Here is a tiny trained network, its code and every weight. The questions are about switching its units off for an input and a target symbol, where a switched-off unit gives its printed mean instead of its output.

import numpy as np


def w(rows, s, z=0):
    codes = np.array(rows[::2]) - 128.0
    scale = np.full(codes.shape[1], s)
    scale[-1] = z or s
    return codes * scale


def f(y):
    return y / 2 * (1 + np.tanh(0.7978845608 * (y + 0.044715 * y**3)))


def softmax(a):
    e = np.exp(a - a.max(-1, keepdims=True))
    return e / e.sum(-1, keepdims=True)


def log_softmax(a):
    a = a - a.max(-1, keepdims=True)
    return a - np.log(np.exp(a).sum(-1, keepdims=True))


def net(x, mask):
    ids = ['ΠΦΩαβγδεζμστψ'.index(c) for c in x.split()]
    T = len(ids)
    res = E[ids] + P[:T]
    u = 0
    for l in range(2):
        q, k, v = (res @ M[l].T for M in (Q, K, V))
        z = softmax(np.where(np.tri(T) > 0, q @ k.T / 4**0.5, -1e9)) @ v
        res = res + np.where(mask[u], z, O[l][:, -1]) @ O[l][:, :-1]
        u += 1
        y = f(res @ A[l][:, :-1].T + A[l][:, -1])
        res = res + np.where(mask[u : u + 4], y, B[l][:, -1]) @ B[l][:, :-1]
        u += 4
    return log_softmax(res[-1] @ U[:, :-1].T + U[:, -1])


Q, K, V, O, A, B = {}, {}, {}, {}, {}, {}
E = w([
[231,6,215],'Π',
[182,192,123],'Φ',
[172,81,76],'Ω',
[124,225,114],'α',
[159,91,129],'β',
[143,205,92],'γ',
[140,184,46],'δ',
[158,85,118],'ε',
[132,233,157],'ζ',
[158,89,124],'μ',
[211,117,8],'σ',
[154,80,118],'τ',
[153,81,120],'ψ',
],0.015)
P = w([
[81,85,105],'0',
[79,101,153],'1',
[91,137,254],'2',
[120,88,116],'3',
[139,107,163],'4',
[151,111,166],'5',
[169,100,145],'6',
[182,105,159],'7',
[196,94,133],'8',
[210,95,128],'9',
[227,83,100],'10',
[242,81,90],'11',
[243,89,107],'12',
],0.0085)
Q[0] = w([
[86,45,138],'0.h0',
[66,195,126],'0.h0',
[246,172,119],'0.h0',
[45,72,69],'0.h0',
],0.012)
K[0] = w([
[71,107,165],'0.h0',
[91,175,71],'0.h0',
[240,113,136],'0.h0',
[57,2,108],'0.h0',
],0.014)
V[0] = w([
[2,50,56],'0.h0',
[122,88,131],'0.h0',
[109,42,128],'0.h0',
[97,238,90],'0.h0',
],0.0074)
O[0] = w([
[58,151,254,2],'0.h0',
[136,145,146,122],'0.h0',
[142,163,166,110],'0.h0',
[69,82,128,96],'0.h0',
],0.0072,0.0064)
A[0] = w([
[104,255,85,141],'0.n0',
[155,198,116,93],'0.n1',
[116,150,125,254],'0.n2',
[107,36,77,186],'0.n3',
],0.0095,0.0055)
B[0] = w([
[104,54,91,229],'0.n0',
[114,74,107,201],'0.n1',
[203,138,79,245],'0.n2',
[137,159,253,255],'0.n3',
],0.019,0.0035)
Q[1] = w([
[2,178,130],'1.h0',
[174,31,139],'1.h0',
[131,76,156],'1.h0',
[214,154,107],'1.h0',
],0.016)
K[1] = w([
[91,197,118],'1.h0',
[254,74,112],'1.h0',
[176,115,111],'1.h0',
[82,98,152],'1.h0',
],0.018)
V[1] = w([
[93,95,99],'1.h0',
[117,135,168],'1.h0',
[88,8,54],'1.h0',
[138,127,58],'1.h0',
],0.016)
O[1] = w([
[153,109,111,2],'1.h0',
[141,86,138,57],'1.h0',
[251,187,152,81],'1.h0',
[89,178,94,196],'1.h0',
],0.016,0.0067)
A[1] = w([
[206,107,161,134],'1.n0',
[19,252,121,117],'1.n1',
[118,128,49,139],'1.n2',
[67,189,206,255],'1.n3',
],0.013,0.0037)
B[1] = w([
[58,205,168,180],'1.n0',
[235,8,158,151],'1.n1',
[102,80,178,254],'1.n2',
[167,131,62,174],'1.n3',
],0.017,0.0093)
U = w([
[58,129,246,2],'Π',
[241,133,147,241],'Φ',
[121,119,100,60],'Ω',
[107,180,159,151],'α',
[112,128,95,201],'β',
[143,169,145,168],'γ',
[140,155,140,58],'δ',
[106,134,89,167],'ε',
[101,200,31,59],'ζ',
[110,135,103,117],'μ',
[186,62,134,116],'σ',
[98,139,94,136],'τ',
[101,140,91,79],'ψ',
],0.013,0.0042)

Each question gives the input, a string of symbols that net reads in full, and the target symbol t.
The units are the heads (4 rows each of Q, K, V and O) and the neurons (one row each of A and B). Each row of codes is followed by its name. A weight is (code - 128) times the scale printed after its matrix; where a second scale follows, it is the last column's (O, A, B and U).
mask holds one flag per unit, layer by layer, with each layer's heads first. A switched-off unit (its flag False) gives its mean, the last column of its rows in O or B, instead of its output. The means were averaged over made-up inputs and are rounded, as every weight is.
A unit's drop is (log p(t) with every unit on - log p(t) with that unit switched off) / (log p(t) with every unit on - log p(t) with every unit switched off).
The circuit of an input: a set's keep is (log p(t) with only the set's units on - log p(t) with every unit switched off) / (log p(t) with every unit on - log p(t) with every unit switched off). Starting from all 10 units, units are removed one at a time, each time the one whose removal leaves the highest keep (on an exact tie, the one counted first), for as long as the keep stays at least 0.8.
circuit, biggest first: the units of the circuit, biggest drop first
most important unit: the unit with the biggest drop
k most important neurons: the k neurons with the biggest drops, biggest first
k most important neurons of layer l: the k neurons of layer l with the biggest drops, biggest first
input γ Φ α Ω ζ σ σ Φ β, target Φ: 3 most important neurons => 0.n1, 0.n0, 0.n2
input ζ Φ β Π Φ σ, target σ: 4 most important neurons => 0.n0, 1.n0, 0.n1, 0.n2
input Φ Φ Φ σ δ σ σ Φ σ, target Φ: 4 most important neurons => 0.n0, 0.n1, 1.n1, 1.n2
input ε Φ σ α β ε σ ε Φ ψ ψ α β, target α: circuit, biggest first => 1.n0, 1.h0
input Φ γ α ζ γ α α β ζ ε α Φ ψ, target Φ: 3 most important neurons of layer 1 => 1.n1, 1.n3, 1.n2
input Φ ζ Φ Φ α β δ β σ Φ Φ Ω, target Φ: most important unit => 0.n1
input β Φ σ α ζ δ Π γ, target Π: circuit, biggest first => 0.n0, 1.h0, 0.h0
input Φ ζ σ Ω α Φ Φ ζ τ ε σ ζ, target σ: 3 most important neurons => 1.n2, 1.n0, 0.n1
input Φ γ α α, target α: 3 most important neurons => 0.n0, 1.n0, 0.n3
input Φ σ β, target σ: 4 most important neurons => 0.n1, 0.n0, 1.n1, 1.n0
input σ ψ Φ δ α σ σ β σ γ, target σ: 2 most important neurons => 0.n1, 1.n2
input σ Φ Φ β α τ, target α: circuit, biggest first => 1.h0, 1.n0
input ζ Φ α ψ Π, target Π: 2 most important neurons => 0.n2, 0.n3
input Π ψ σ σ τ σ, target σ: most important unit => 0.n0
input Φ Φ σ Φ γ Φ Φ ζ Φ Π α, target Π: 2 most important neurons => 0.n2, 1.n2
input Φ σ Φ Φ α Φ ζ, target Φ: circuit, biggest first => 1.h0, 0.n0
input δ σ ζ Φ τ σ Φ α Φ, target α: 3 most important neurons of layer 0 => 0.n1, 0.n0, 0.n2
input μ Φ γ Φ Φ Φ σ Φ α ζ γ α σ, target α: 2 most important neurons => 0.n1, 1.n0
input τ ψ Φ Φ Φ ζ, target Φ: 2 most important neurons => 0.n0, 1.n1
input Φ β σ α Φ γ σ σ Φ γ γ Π δ, target Π: 3 most important neurons of layer 1 => 1.n2, 1.n3, 1.n1
input ε σ Φ σ Φ, target σ: 3 most important neurons => 0.n0, 1.n1, 1.n2
input Φ γ τ σ Φ γ, target Φ: 3 most important neurons => 0.n0, 0.n1, 0.n2
input σ γ β μ γ Φ Ω, target Φ: most important unit => 0.h0
input ε Π α α Ω μ γ γ, target Π: circuit, biggest first => 1.h0, 0.h0
input Φ α Π μ ε μ τ α σ δ, target σ: circuit, biggest first => 0.n0, 1.h0
